Below is a small trained network, with its code and all its weights. Each question gives an input and a class and asks what happens when units are switched off, that is, made to give their printed mean instead of their output.

import numpy as np


def w(rows, s, z=0):
    codes = np.array(rows[::2]) - 128.0
    scale = np.full(codes.shape[1], s)
    scale[-1] = z or s
    return codes * scale


def f(y):
    return y / 2 * (1 + np.tanh(0.7978845608 * (y + 0.044715 * y**3)))


def log_softmax(a):
    a = a - a.max(-1, keepdims=True)
    return a - np.log(np.exp(a).sum(-1, keepdims=True))


def net(x, mask):
    res = np.array(x, float).reshape(1, 3) / 4 @ E
    y = f(res @ A[0][:, :-1].T + A[0][:, -1])
    res = res + np.where(mask, y, B[0][:, -1]) @ B[0][:, :-1]
    return log_softmax(res[-1] @ U[:, :-1].T + U[:, -1])


A, B = {}, {}
E = w([
[23,131,200,128,134,166],'x0',
[170,69,248,116,93,90],'x1',
[124,95,82,16,141,119],'x2',
],0.013)
A[0] = w([
[126,126,151,110,136,121,58],'neuron 1',
[135,143,140,126,151,115,133],'neuron 2',
[176,123,138,124,129,116,98],'neuron 3',
[109,131,130,134,124,128,102],'neuron 4',
[116,131,94,116,130,140,127],'neuron 5',
[112,136,103,155,132,132,148],'neuron 6',
[135,127,134,158,127,123,255],'neuron 7',
[134,129,120,104,124,121,88],'neuron 8',
[184,116,139,121,127,121,199],'neuron 9',
[107,126,131,72,133,130,71],'neuron 10',
[140,134,141,129,121,134,98],'neuron 11',
[38,135,100,139,130,145,128],'neuron 12',
[165,129,137,119,131,128,105],'neuron 13',
[96,150,86,129,137,134,225],'neuron 14',
[134,129,128,124,130,128,84],'neuron 15',
[137,114,121,137,117,152,163],'neuron 16',
[66,111,190,112,129,132,39],'neuron 17',
[154,120,134,123,122,139,127],'neuron 18',
[118,118,114,4,132,127,174],'neuron 19',
[137,122,144,138,134,122,101],'neuron 20',
[52,157,93,138,142,143,100],'neuron 21',
[127,153,49,154,135,140,210],'neuron 22',
[139,143,67,150,135,131,224],'neuron 23',
[109,137,103,109,136,132,86],'neuron 24',
[75,132,147,122,129,129,183],'neuron 25',
],0.032,0.0072)
B[0] = w([
[143,111,174,110,101,128,147],'neuron 1',
[128,129,134,137,127,128,131],'neuron 2',
[154,87,113,179,111,102,171],'neuron 3',
[116,91,118,101,160,120,141],'neuron 4',
[67,142,90,137,146,98,172],'neuron 5',
[216,106,124,64,147,141,173],'neuron 6',
[134,149,158,185,182,136,181],'neuron 7',
[79,71,127,102,181,105,145],'neuron 8',
[158,115,122,159,151,37,194],'neuron 9',
[173,187,138,180,2,141,173],'neuron 10',
[99,127,125,145,112,117,138],'neuron 11',
[164,71,61,182,148,158,224],'neuron 12',
[143,100,118,146,123,86,155],'neuron 13',
[83,169,51,200,151,153,210],'neuron 14',
[130,124,123,121,118,117,125],'neuron 15',
[135,141,132,141,129,130,137],'neuron 16',
[49,147,224,83,112,176,225],'neuron 17',
[138,111,132,140,128,102,147],'neuron 18',
[122,88,48,18,66,69,251],'neuron 19',
[81,129,125,153,110,107,148],'neuron 20',
[204,65,74,173,132,104,224],'neuron 21',
[91,187,203,43,126,164,242],'neuron 22',
[132,202,165,63,136,130,216],'neuron 23',
[72,146,93,172,101,116,163],'neuron 24',
[111,86,141,155,107,213,197],'neuron 25',
],0.051,0.026)
U = w([
[149,246,156,122,174,156,203],'0',
[178,126,108,188,168,194,251],'1',
[183,173,136,223,156,84,139],'2',
[88,160,194,140,137,179,112],'3',
[87,207,94,65,95,117,199],'4',
[135,112,48,144,65,157,92],'5',
[189,81,93,120,88,80,15],'6',
[113,133,156,61,33,156,53],'7',
],0.011,0.0024)

Each question gives the input, the list of numbers given to net, and the class t.
The units are the neurons (one row each of A and B). Each row of codes is followed by its name. A weight is (code - 128) times the scale printed after its matrix; where a second scale follows, it is the last column's (A, B and U).
mask holds one flag per neuron, in row order. A switched-off neuron (its flag False) gives its mean, the last column of its row in B, instead of its output. The means were averaged over made-up inputs and are rounded, as every weight is.
A unit's drop is (log p(t) with every unit on - log p(t) with that unit switched off) / (log p(t) with every unit on - log p(t) with every unit switched off).
unit that matters most: the unit with the biggest drop
top k neurons: the k neurons with the biggest drops, biggest first
drop when u is switched off: that unit's drop, to one decimal
input [1,-1,-5], class 1: top 2 neurons	(neuron 19; neuron 17)
input [1,-6,-1], class 1: top 3 neurons	(neuron 21; neuron 12; neuron 19)
input [8,0,0], class 1: unit that matters most	neuron 12
input [1,-7,-4], class 1: top 2 neurons	(neuron 21; neuron 12)
input [6,0,-6], class 1: top 2 neurons	(neuron 22; neuron 12)
input [0,-6,-4], class 0: top 3 neurons	(neuron 22; neuron 23; neuron 19)
input [1,8,-6], class 3: top 3 neurons	(neuron 17; neuron 21; neuron 19)
input [2,-8,-7], class 1: top 2 neurons	(neuron 21; neuron 12)
input [0,7,-3], class 2: top 2 neurons	(neuron 22; neuron 19)
input [-3,1,5], class 6: top 2 neurons	(neuron 22; neuron 17)
input [1,0,-1], class 1: top 2 neurons	(neuron 19; neuron 22)
input [0,-1,0], class 0: drop when neuron 12 is switched off	0.1
input [-5,-8,1], class 4: drop when neuron 5 is switched off	0.4
input [4,-2,3], class 5: drop when neuron 13 is switched off	0.0
input [7,2,-4], class 3: unit that matters most	neuron 17
